Each row has a name. Each question is about the rows just above it.

Columns, left to right: G U X H
k305: 10.1	-70.8	15.9	10.4
k769: 33.9	32.8	17.3	-51.4
k998: 89.4	89.4	89.4	89.4
k900: -9.3	-74.3	-12.2	-46.6
k758: -48.1	50.7	66.3	12.2
The row named k758:
-48.1	50.7	66.3	12.2
33.9	32.8	17.3	-51.4 is in which row?
k769
Which value appears more than once in k998?
89.4
Which column holds 17.3	89.4	-12.2 top down?
X
Which column holds this, read top down? -70.8	32.8	89.4	-74.3
U
The row named k998:
89.4	89.4	89.4	89.4

Columns, left to right: C D R Y
k132: 31.6	-64.1	23.2	-38.2
k910: -38.1	-17.0	-78.0	52.0
k168: -23.6	67.8	-8.1	-23.6
k287: 40.4	-17.0	-78.0	52.0
The row named k168:
-23.6	67.8	-8.1	-23.6
Repeated in k168:
-23.6
23.2	-78.0 is in which column, read top down?
R
Whose row is 40.4	-17.0	-78.0	52.0?
k287
Whose row is -23.6	67.8	-8.1	-23.6?
k168

Columns, left to right: A J Q E
k634: -7.0	-26.1	-14.5	10.1
k668: 0.5	-0.1	-0.2	-0.1
k885: -15.6	-21.2	36.0	-15.6
k75: 35.6	36.5	15.4	5.8
k850: 74.2	4.3	39.5	-3.0
k675: -45.5	0.7	68.0	0.9
k60: 9.7	-35.1	-4.7	9.9
k483: 8.1	-7.8	-2.5	9.2
k824: 0.5	-0.1	26.8	-0.1
k135: 3.4	-8.8	-4.0	-30.3
k499: 9.7	-35.1	-4.7	-14.2
Which value appears more than once in k885?
-15.6
Which value appears more than once in k824?
-0.1
Where do 8.1	-7.8	-2.5	9.2 appear?
k483

Columns, left to right: N K L S F
k682: 53.9	-19.9	-46.5	22.5	22.5
k688: -4.3	-89.4	-14.1	54.4	-31.2
k346: 53.9	-19.9	40.5	47.4	-15.2
The row named k346:
53.9	-19.9	40.5	47.4	-15.2
Which column holds -14.1	40.5 top down?
L
Which column holds this, read top down? 22.5	-31.2
F
53.9	-4.3 is in which column, read top down?
N
Which column holds this, read top down? -31.2	-15.2
F
Which value appears more than once in k682?
22.5

Columns, left to right: tib Tede nop demab dilo Pime gir zuk
k976: -86.9	-3.9	0.2	42.8	10.2	77.1	42.8	-14.8
k427: 10.2	-3.9	10.2	42.8	10.2	77.1	10.2	10.2
k345: 53.9	-6.6	0.4	2.6	29.5	17.7	17.7	-13.5
k140: 17.7	-6.6	17.7	2.6	29.5	17.7	-61.9	-8.1
Repeated in k427:
10.2
Repeated in k345:
17.7
Repeated in k140:
17.7
Which value appears more than once in k976?
42.8
29.5	29.5 is in which column, read top down?
dilo
Where do -86.9	-3.9	0.2	42.8	10.2	77.1	42.8	-14.8 appear?
k976

Columns, left to right: rikor rusak bikad dadon Peva fev Fodi nuvub ludu Gobat
k37: 3.9	6.7	25.5	29.4	9.6	-4.5	73.8	-17.7	10.2	-81.7
k284: -52.8	-56.7	71.4	-16.5	85.5	-57.9	68.5	-29.5	67.2	-53.2
k243: 29.1	16.8	-74.0	0.1	59.9	89.8	-42.1	-52.0	-58.9	-25.6
k781: -55.0	-28.4	-52.7	49.9	-19.8	63.0	-70.4	-64.4	5.9	-4.5
k393: 48.5	-10.2	-31.9	2.4	-66.1	31.0	22.4	34.1	30.0	-12.5
k130: 84.8	6.5	-13.4	-17.4	22.4	-43.8	-16.5	14.7	-58.0	25.5
k678: 24.9	68.0	-80.9	83.6	25.4	87.5	73.5	-0.4	-46.0	33.9
k99: 53.1	-84.0	36.6	-24.4	9.1	12.6	-28.3	-8.7	-18.0	-67.0
k927: -49.8	22.9	10.5	-89.9	-57.7	-3.8	1.9	-9.9	-74.6	88.2
k391: 47.6	-62.7	-22.2	89.4	40.6	23.7	-60.5	-25.6	-59.7	-67.0
k428: -56.3	41.6	-50.1	-59.2	-53.4	-18.4	74.6	36.6	-59.3	-65.7
The row named k927:
-49.8	22.9	10.5	-89.9	-57.7	-3.8	1.9	-9.9	-74.6	88.2
Whose row is 53.1	-84.0	36.6	-24.4	9.1	12.6	-28.3	-8.7	-18.0	-67.0?
k99
The row named k37:
3.9	6.7	25.5	29.4	9.6	-4.5	73.8	-17.7	10.2	-81.7

Columns, left to right: noti zude Pim zumar kedud mizum popig niso
k511: 95.8	19.0	10.7	-36.1	45.3	38.4	-56.9	-62.6
k400: 76.3	29.5	16.1	-22.2	43.6	43.0	-54.6	-75.1
k578: 38.3	33.4	19.8	-4.1	49.7	44.1	-48.6	-90.3
k806: 72.0	31.6	14.2	-15.4	43.8	38.0	-56.6	-83.5
k766: 58.6	43.5	19.8	-4.1	49.7	44.1	-48.6	-90.3
k934: 38.3	43.5	19.8	-4.1	49.7	44.1	-48.6	-90.3
Which column holds -36.1	-22.2 top down?
zumar
The row named k511:
95.8	19.0	10.7	-36.1	45.3	38.4	-56.9	-62.6

Columns, left to right: lelov nabe ropab Laz Bibi bebed Zeto Susug gese
k332: -37.6	-18.1	-18.1	17.6	18.0	-7.3	-3.8	-5.9	30.0
k276: 77.1	21.7	7.7	-7.0	31.7	-7.0	-31.7	-40.6	-7.0
k445: -35.8	-35.8	-35.8	-3.5	-3.7	-10.2	1.9	7.5	26.8
k622: -34.5	10.4	-25.2	-0.9	-6.2	-14.8	-2.6	7.4	22.2
Which column holds this, read top down? 18.0	31.7	-3.7
Bibi
The value that k276 holds more than once:
-7.0
77.1	-35.8	-34.5 is in which column, read top down?
lelov
Repeated in k445:
-35.8
Repeated in k332:
-18.1

Columns, left to right: Nazo meno vupi gani pibet vuv Muz gariz buv
k802: -12.1	-17.1	28.6	-21.2	18.4	24.7	-43.9	-31.6	3.1
k949: -41.2	-37.9	8.6	-33.5	-13.3	-8.6	-51.5	-2.1	30.9
k863: -63.1	-63.3	23.6	-54.5	-9.8	1.2	-91.0	-14.3	44.3
k979: -7.6	-7.4	-21.4	3.3	-18.8	-21.7	12.6	33.3	9.2
k412: -36.4	-39.3	27.6	-37.3	5.7	14.8	-67.5	-25.0	23.0
k493: 4.8	-2.0	-14.3	9.4	-3.0	-4.3	14.9	26.8	-4.4
k716: 1.1	-5.9	-12.2	6.0	-3.3	-4.1	9.0	24.9	-1.8
k973: -10.2	-11.1	19.3	-14.1	11.6	17.0	-30.2	-23.6	3.5
k361: 21.3	23.1	7.4	13.1	12.9	12.7	17.3	-20.7	-16.7
k860: 30.1	31.4	1.8	20.1	12.0	7.9	32.5	-14.2	-21.9
k508: 62.9	60.7	-24.8	54.3	9.7	-1.7	90.6	18.2	-44.5
k652: -28.7	-29.1	-4.6	-17.1	-13.2	-9.0	-27.2	16.4	21.1
Which column holds this, read top down? -25.0	26.8	24.9	-23.6
gariz
The row named k860:
30.1	31.4	1.8	20.1	12.0	7.9	32.5	-14.2	-21.9
The row named k973:
-10.2	-11.1	19.3	-14.1	11.6	17.0	-30.2	-23.6	3.5

Columns, left to right: gona sabo bizek kove selo Vel kavof birim dotis
k948: -22.8	-47.0	-10.2	-50.2	-70.3	2.0	-16.2	-50.7	6.5
k117: 12.2	-4.5	6.0	7.7	-8.0	19.2	16.6	-8.3	24.5
k213: 18.7	14.2	25.9	13.7	12.1	29.5	28.2	9.6	33.5
24.5	33.5 is in which column, read top down?
dotis

Columns, left to right: B P M W
k182: 43.4	30.0	34.8	30.0
k19: 43.4	30.0	54.7	18.8
k476: 43.4	30.0	34.8	56.6
k722: 34.0	15.4	42.7	-5.1
k148: -12.4	-13.3	16.6	17.0
k441: 7.6	-21.1	90.5	-20.4
34.8	54.7	34.8 is in which column, read top down?
M
Which value appears more than once in k182?
30.0
The row named k476:
43.4	30.0	34.8	56.6
The row named k19:
43.4	30.0	54.7	18.8
Which row holds 43.4	30.0	54.7	18.8?
k19

